Each row has a class, written as a number after it.
[  -7 -149 -538  157  467   85 -135 -290 -143 -373  -35  197  367 -180
  258  314 -200  -51  118  -94  191  156 -129  155  164  -21 -303  208
  198 -123 -182  -71 -192] -> 0
[ 446  371  -45   31   62  -64 -414    6 -260  -25  -97  147  222 -305
  256  -95   -9  -63 -208  256  221  616  232  207  268  167 -419  229
  111   63 -120  -43  303] -> 4
[ 510   51 -282  137  360 -199 -242  104 -168  115   61  180  429  -45
  225 -245   60   35 -170  284  -15  516  507   39  570  -55 -585  199
  336   28 -232 -324  586] -> 5
[ 259  110 -230   84   17  275 -314  283 -143  131  351 -108  270 -135
  211 -308   60   38 -270  225  126  432  261  211  188 -310 -458   -3
  258  210 -307 -167  303] -> 4
[  -4   65 -437   93  306  300   14 -295   -5 -423  -52  135  343 -421
  278  387 -135  -59   33  205  316   95  -87  196  127 -153  -94  194
  150  -44 -237   -5   -5] -> 7
[ 218  -29 -719   13  252  283  220 -351 -133 -455   15  262  410 -297
  375  328 -122  -54   44  -70  232  335  -25  205  233   87 -433  289
  221 -107 -183 -159 -196] -> 1
[ 391  385  -93  105   48  254 -131  400  -87   -1  111 -149  248 -291
 -264 -316   51  181 -225  451   31  580  116  -15   64  241 -428   28
   68  181 -474  -86  486] -> 6
[ 428  236 -294    2  -39   13 -498  -23 -198  -19   76  362  175  -77
  593   42  -89  100  -69  -75   21  466  300  213  363  -66 -473  187
  489  337   86 -279  168] -> 3
[  84  -70 -460 -137  340  481 -205 -382 -235 -433   99   99  180 -389
  314  476 -240   67   42 -158  145   55   15  179  179  -23 -260  285
  350   83 -411  123 -128] -> 9
[ 375  292 -173  168   75 -158 -471  -10 -214   30 -130  215  396  -60
   81 -108  108  -50 -220  264  130  659  162   26  299  140 -608  250
  183   11 -105 -271  170] -> 8
[  72 -169 -615  -95  257  661   -9 -154 -329 -363  316 -100  334 -258
  370  357  -99  -72  136  -29  346  153 -103  204  154 -343 -236  110
  261  105 -356  131  -89] -> 4
[ 409  123 -271  -56  147  -73 -256  -54 -265   39   40  238  345   28
  382   31   33  -59 -134  142   75  708  115  184  434  202 -682  250
  265  161 -159 -205  224] -> 2
[ 308  225 -248   99   89 -146 -319 -193  -81  -34 -322  242  346  144
  166  126  114   80 -246   47  -46  569  222    6  395   15 -569  323
  346  107  -52 -384  386] -> 7
[ 248  100 -191  -59  229  -98 -550   10 -383  109  223  248  375  -41
  115 -162 -239   58 -156 -221  178  645  254  261  500  207 -649  235
   97  -35  -22 -324   -5] -> 3
[  67  -30 -515 -130   -1  460 -260 -529  -27 -635  -96  129  383 -477
  327  405 -299  166   47  -40  333  305 -231  153  195  115 -147  270
  123   47  -81  -55 -396] -> 0
[ 367   89 -306  146  100 -262 -629   72 -344  -35  -39   42  439   31
  200 -188 -339  173 -113   31  -73  499   14  287  159  353 -840  297
  258  -64 -150 -463   57] -> 1
[ 279  131 -153   69   38 -219 -366  -98 -415   15 -135  221  301  -24
  117 -116  -47   20 -299  127  310  621  243  179  436  331 -478  253
  187  -64   87 -375  144] -> 5
[ 166  203 -403  -24  240  465   -1 -179 -195 -508   84    4  312 -400
  164  361 -140  -50  178   98  332  261 -210  181   -3   17 -312  170
  108 -108 -368  111 -109] -> 9
[ 454  196 -253  -37  -44 -219 -416   53 -383   52  -21   41  421   55
  254  -99   40   79 -172  370  -62  474  306   53  382   -8 -804  207
  394  141 -325 -524  421] -> 1
[ 150  -96 -432  160  219  315  152 -153 -325 -581 -158   53  348 -408
   95  286  -60  -74  180  183  411  346 -200  101    2  146 -191  130
  120 -224 -333  -62  -76] -> 4
[ -37   23 -460 -186   78  380  -91 -463  -91 -548 -204   29  348 -290
  331  530 -218  192 -102  137  406  274 -201  169  151  -87 -110  359
  190  -67 -176   13 -334] -> 8
[  -9  186 -178   16  319  306  107 -470 -138 -457 -169  171  127 -286
 -150  418 -219  -93  100    8  508  148 -128  433  225   87   12  223
    7 -317   17  254 -211] -> 3
[  40 -218 -591 -189   91  505  -36 -479 -139 -395  -21  148  312 -395
  294  435 -199  176  -39   98  442  386   56   37  199  -45 -298  261
  230   13 -406  -74 -389] -> 6
[ 131 -204 -616   57  145  251  -23 -325 -210 -575    8  145  471 -255
  125  429 -251  116  146   38  379  325 -193  209  197  129 -239  256
  183 -215  -73 -299 -422] -> 2
[ 151    8 -424   74  139  123  -52 -371 -189 -484 -193  223  340 -144
  101  436 -179   22  130   68  333  309 -231  252  149  160 -272  303
  138 -259  -24  -29 -412] -> 1
[  61  197 -543   -9  268  319   34 -282   30 -453   -3   68  248 -349
  265  333 -146   39   98  121  257  229  -59  181  135 -148 -386  103
  141  -26 -346   50 -101] -> 7
[-150  -61 -389 -157  -46  220   24 -311 -295 -449   -1   82  327 -361
  231  458 -319   93    7  148  477   71 -290  212  109  103 -126  281
  -65 -130  -83 -179 -470] -> 1
[ 222 -280 -633   -2  -52  360  -17 -438   14 -631   13  149  270 -322
  429  456 -257  148  156 -100  235  311 -200  262  123  154 -187  272
  259  -17   44 -186 -402] -> 2
[ 340  137 -248    2   22   17 -336  308 -245 -132  156  110  274  -53
  239 -182    3  271 -107  -16 -123  441  209  -10  225  112 -572  115
  367  167 -305 -291  225] -> 5
[ 191  252 -359  158  115  411 -132 -204  -50 -452   11   39  325 -517
  174  427 -125 -106  149  182  341  270 -235  172   90    7  -99  211
   -6  -94  -38  123 -151] -> 1
[ 378   51 -460   91  294  146 -451 -116 -417   19  -26  167  209 -124
  470 -130 -244  -22 -193  -48   93  348  102  273  187   25 -636  284
  455  398 -192 -153  403] -> 4
[ 236 -149 -450   46  286  337  134 -254  -22 -332  -11   92  337 -316
  160  249  -54  -18   22  301  318  372   30  150   67    2 -227  190
  236 -158 -396    0 -130] -> 2
[ -17  -10 -459 -221   49   -8   18 -361 -252 -514 -196  230  342 -155
  383  531 -235   68  151   59  332  146 -378   -3  110  260 -260  334
  -39 -117  -17  -39 -465] -> 7
[  46 -214 -449 -164  203  455   48 -328 -218 -364  -32  158  413 -356
  195  353  -65   65 -154   42  203   83   37 -152  192 -117 -131  278
  345   52 -472 -224 -122] -> 4
[ 193  196 -286   56  188   56 -425  -28 -315  121 -116  127  310   -7
  385 -155  -15   -1 -146  192  352  652   76  121  344   47 -559  112
  119  265 -110  -35  365] -> 4
[ 235   36 -448  -74 -102   82 -427    8 -503 -296 -151    6  385   20
  295  135 -299  378 -188  133  238  605 -259  145  238  357 -578  344
  267  186  -39 -334  -71] -> 5
[ 361  486 -104  -44 -141  -13 -427   49 -149 -249  -42  120  385 -355
  254    3 -121  208 -181  270  169  519  131  123  279  194 -515  306
  137    6 -113 -332  232] -> 7
[ 197  281 -228   39  441  287 -418  242 -424  107  286   42  184 -209
  219 -234 -247   71 -254   96  265  428   85  400  283 -188 -484  208
  216  271 -247  172  372] -> 2
[  78   21 -458   59  322  247  152 -408  -94 -373 -104  336  357 -201
  151  218 -122  -71  -89  120  473  279  -25  258  231   -6 -361  279
  269 -344 -165   -5 -342] -> 3
[ 270  -78 -469   71  156 -113  -13 -367 -174 -309 -283  255  338 -144
  268  453 -123  -99   33  127  221  267  -54   21   42  117 -191  390
  165 -185   11 -158 -250] -> 6
[  75 -249 -556  -30  215  368  -74 -221 -369 -314  109   76  443 -328
  221  159 -236  -31   64  -61  255  296   -7  125  157   77 -499  200
  173 -164 -390 -205 -298] -> 3
[ 171  -41 -545  253  280  379  141   -1  -51 -480  111   86  139 -326
  375  331  -14  -75  174  -92  169  174  -90  214 -182  -63 -102  168
  277 -132 -168  208 -196] -> 8
[ 231  -24 -309   32  110  253 -344   75 -369    7   86   39   89   -8
  370 -116    8  216 -230  -12   41  364  340   21  239 -125 -501   69
  648  348 -326 -303  472] -> 9
[ 308   12 -358  -84  -53  184 -552 -115 -399 -169  -17  240  234 -235
  222   29 -256  352 -376  191  287  404  116  145  316  118 -399  398
  388  295 -102 -197 -117] -> 5
[ 120  126 -456  123  106  317   79 -321  -51 -460  -91  160  431 -250
  253  468   -2  -51 -103  155  271  373 -173  137  207  132 -413  277
  311 -204 -197 -247 -198] -> 9
[ 315   -6 -402   27    0  -48 -326  167 -529  -29  -65  -80  363   55
  192 -202  -64  130  -95  246  245  655  103  127  147  186 -672  179
  113   64 -185 -247  256] -> 3
[ 448  308 -264  -71  100   98 -408   23 -283  -50 -166   64  198 -117
  105   26   57  179 -206  253    2  469  138 -150  240   25 -582  281
  244  434 -375  -45  486] -> 4
[ 207  115 -345   42  396  359  -17  -48  -55 -305  185   70  113 -232
  159  216  -54   61  220  -61  269  269   95  193  148  -93 -211  125
   86 -110 -207  383   20] -> 9
[ -13   94 -416   -4  316  402  -15 -176 -245 -467  -90  125  295 -235
  274  552 -150   76   89  -37  380  213 -289  131   12   37 -149  411
  121  -76 -177  228 -173] -> 8
[ 318 -108 -415 -139  264  285   59 -366  -45 -391   -2  281  495 -238
   55  238   13  -12 -101  -11  100  227  142   45  242   78 -159  305
  345  -76 -368 -176  -89] -> 4
[ 223 -289 -643 -315  182  484  -10 -230 -406 -386  280   71  385 -260
  472  475 -212  -16  167    7  256  200 -129  181   95   13 -270  290
  227  149 -395   93 -343] -> 5
[ 338   54 -374  -14   77  172 -559   66 -336 -112   95  107  416 -187
  349 -106 -173  212 -124  168   40  477   38   93  349  116 -536  202
  344  354 -220 -221  187] -> 0
[  28 -142 -694  -28  197  484   -9 -208 -196 -488  178   32  372 -502
  331  201 -113  135 -162  202  298  218    9  -19  231 -180 -481  156
  328   41 -550 -231 -132] -> 9
[  93  292 -186  195  371  151   69 -300  -19 -448 -269   61  195 -425
 -126  308    2 -124  192  119  307  329  106  153  157  113  -86   74
  -11 -294 -263  116  242] -> 6
[ 322  194 -245   62  355  -73 -446   88 -120  117  195  276  325 -110
   88 -351 -179   77 -217  102  204  555  113  289  528   53 -511  177
  -34  131    4   69   90] -> 4
[ 288  265 -273   96  208  191 -405  166 -284  -41  185    3  214 -438
  230  -97   -9   71 -254  402  202  362  344   29  248 -159 -483  135
  349  251 -476 -109  509] -> 6
[ 123  -98 -568  129  266  454   58 -146 -351 -493  -36   -4  319 -371
  242  439 -150   38   91  -42  362  417 -133  102  127   93 -265  284
  165 -219 -193   29 -172] -> 1
[ 104 -112 -590   88   50  385   51 -258   94 -412  146  231  233 -143
  504  344   21  -31    9 -218   47  292  -29  339  131  -39 -291  143
  399  -27  -92   27 -454] -> 0
[ 147   86 -419  -75  317  418  -32 -414 -105 -522  -49  162  164 -407
  282  458 -120  -13   56   69  403  196  -12  319  224  -52  -67  231
  222  -37 -233  355 -154] -> 4
[ 385  222 -144  111  242 -226 -302   28 -205  125  -96  160  280    3
  144 -129  -20   38 -208  279  104  609  278  208  402  -18 -664  314
  165  -34 -147 -161  330] -> 8
[ -43  -51 -541  -39  218  484  -31 -272 -253 -527   75   28  293 -478
  386  258 -365   86   65   56  453  242 -207  350  168  107 -258  123
  163  -13 -276   -5 -222] -> 5
[ 373   -4 -435   80  303  132 -472  194 -439  264  312  -11  327 -161
  451 -112 -120  -61  -53   74    1  635  272  131  283  -92 -899  139
  206  279 -460 -231  326] -> 9
[ 219   41 -544   95  363  -22  198 -487  141 -220 -154  334  382  -51
  260  496   60 -179   14  215  168  342  114   88  257   -2 -440  220
  349 -124 -286 -253  -44] -> 6
[ 359   59 -299  -18  213  138 -233   82 -479 -112    3  245  330 -120
  183 -161   32  169 -134  130  107  441  326   31  401  -75 -482  219
  445  267 -346 -238  499] -> 0
[ 439  118 -317  102   71    2 -360  132 -398   -4   13  206  237   43
  377 -121  127   30 -148   52  -29  511  287   28  294 -102 -537  146
  548  271 -123 -254  348] -> 0
[ 199 -281 -579  127  279  -13  234 -370 -132 -420 -235  298  398 -139
  295  293 -123  -55  177  174  265  276 -137  108  272  195 -293  254
  123 -210  -57 -124 -204] -> 5
[ 394  141 -215  -86   66   20 -494  -10 -413   -5  -93  281  269    0
  447  -10  -65  163   -9  229  287  638  134  124  397  -31 -528  186
  322  357 -147 -116  290] -> 4
[ 123  -53 -537 -107  -47  397 -141 -590 -168 -635 -287  173  200 -287
  179  704 -289  262  120   97  528  364 -281  190   93  244 -143  403
  150  -42    0   60 -617] -> 8
[ 166  -13 -426   95  101  268 -109 -214 -188 -413   10   41  256 -327
  325  406    9  -28   79   62  254  338   78   89  170  -17 -322  186
  277 -167 -233  -73 -105] -> 1
[ 426  621 -161  -46   75   20 -479  161 -217  -33  -13  157  285 -165
  215  -67   69  172 -204  366   74  516  196    5  380   67 -553  208
  256  323 -219  -35  452] -> 2
